Here is a tiny trained network, its code and every weight. The questions are about switching its units off for an input and a class, where a switched-off unit gives its printed mean instead of its output.

import numpy as np


def w(rows, s, z=0):
    codes = np.array(rows[::2]) - 128.0
    scale = np.full(codes.shape[1], s)
    scale[-1] = z or s
    return codes * scale


def f(y):
    return np.maximum(y, 0)


def log_softmax(a):
    a = a - a.max(-1, keepdims=True)
    return a - np.log(np.exp(a).sum(-1, keepdims=True))


def net(x, mask):
    res = np.array(x, float).reshape(1, 4) / 4 @ E
    y = f(res @ A[0][:, :-1].T + A[0][:, -1])
    res = res + np.where(mask, y, B[0][:, -1]) @ B[0][:, :-1]
    return log_softmax(res[-1] @ U[:, :-1].T + U[:, -1])


A, B = {}, {}
E = w([
[80,54,174],'x0',
[133,142,227],'x1',
[102,69,115],'x2',
[1,202,68],'x3',
],0.0096)
A[0] = w([
[146,118,203,1],'neuron 0',
[212,100,231,41],'neuron 1',
[161,106,226,39],'neuron 2',
[145,174,92,118],'neuron 3',
[170,67,102,142],'neuron 4',
[130,217,95,71],'neuron 5',
[7,108,155,41],'neuron 6',
[66,141,89,203],'neuron 7',
[114,92,74,229],'neuron 8',
[141,51,122,207],'neuron 9',
[91,237,123,84],'neuron 10',
[134,112,192,15],'neuron 11',
[122,112,223,106],'neuron 12',
],0.016,0.0058)
B[0] = w([
[124,124,164,172],'neuron 0',
[114,156,191,247],'neuron 1',
[156,135,192,209],'neuron 2',
[138,126,101,169],'neuron 3',
[168,86,127,193],'neuron 4',
[146,137,2,189],'neuron 5',
[60,116,175,217],'neuron 6',
[79,92,120,227],'neuron 7',
[134,76,139,208],'neuron 8',
[127,75,136,216],'neuron 9',
[112,130,68,208],'neuron 10',
[144,122,139,164],'neuron 11',
[123,139,157,202],'neuron 12',
],0.015,0.012)
U = w([
[169,115,222,119],'0',
[137,3,123,97],'1',
[88,103,169,49],'2',
[20,119,142,99],'3',
[156,152,41,193],'4',
[240,113,106,57],'5',
[121,42,128,249],'6',
],0.013,0.011)

Each question gives the input, the list of numbers given to net, and the class t.
The units are the neurons (one row each of A and B). Each row of codes is followed by its name. A weight is (code - 128) times the scale printed after its matrix; where a second scale follows, it is the last column's (A, B and U).
mask holds one flag per neuron, in row order. A switched-off neuron (its flag False) gives its mean, the last column of its row in B, instead of its output. The means were averaged over made-up inputs and are rounded, as every weight is.
A unit's drop is (log p(t) with every unit on - log p(t) with that unit switched off) / (log p(t) with every unit on - log p(t) with every unit switched off).
The circuit of an input: a set's keep is (log p(t) with only the set's units on - log p(t) with every unit switched off) / (log p(t) with every unit on - log p(t) with every unit switched off). Starting from the 12 units with the biggest drops (on a tie, the unit counted first), units are removed one at a time, each time the one whose removal leaves the highest keep (on an exact tie, the one counted first), for as long as the keep stays at least 0.8.
circuit, biggest first: the units of the circuit, biggest drop first
unit that matters most: the unit with the biggest drop
k most important neurons: the k neurons with the biggest drops, biggest first
drop when u is switched off: that unit's drop, to one decimal
input [-1,7,1,2], class 0: 2 most important neurons : (neuron 7; neuron 5)
input [-3,4,-1,7], class 4: 3 most important neurons : (neuron 5; neuron 10; neuron 1)
input [2,-6,-7,6], class 4: circuit, biggest first : (neuron 5)
input [2,-3,-3,-4], class 0: circuit, biggest first : (neuron 5; neuron 7)
input [-4,-6,-8,-5], class 5: 2 most important neurons : (neuron 10; neuron 7)
input [-2,-4,-7,-7], class 0: 3 most important neurons : (neuron 1; neuron 5; neuron 10)
input [-4,-7,0,-2], class 4: circuit, biggest first : (neuron 6; neuron 2)
input [-8,5,-8,-3], class 4: 2 most important neurons : (neuron 5; neuron 10)
input [-1,-3,-2,0], class 4: 2 most important neurons : (neuron 6; neuron 9)
input [7,1,4,2], class 3: 2 most important neurons : (neuron 6; neuron 4)
input [6,6,2,-7], class 0: drop when neuron 3 is switched off : 0.0
input [6,-5,-2,-7], class 0: drop when neuron 5 is switched off : 0.1
input [-8,-7,6,2], class 4: drop when neuron 5 is switched off : 0.2
input [6,7,7,1], class 0: unit that matters most : neuron 2
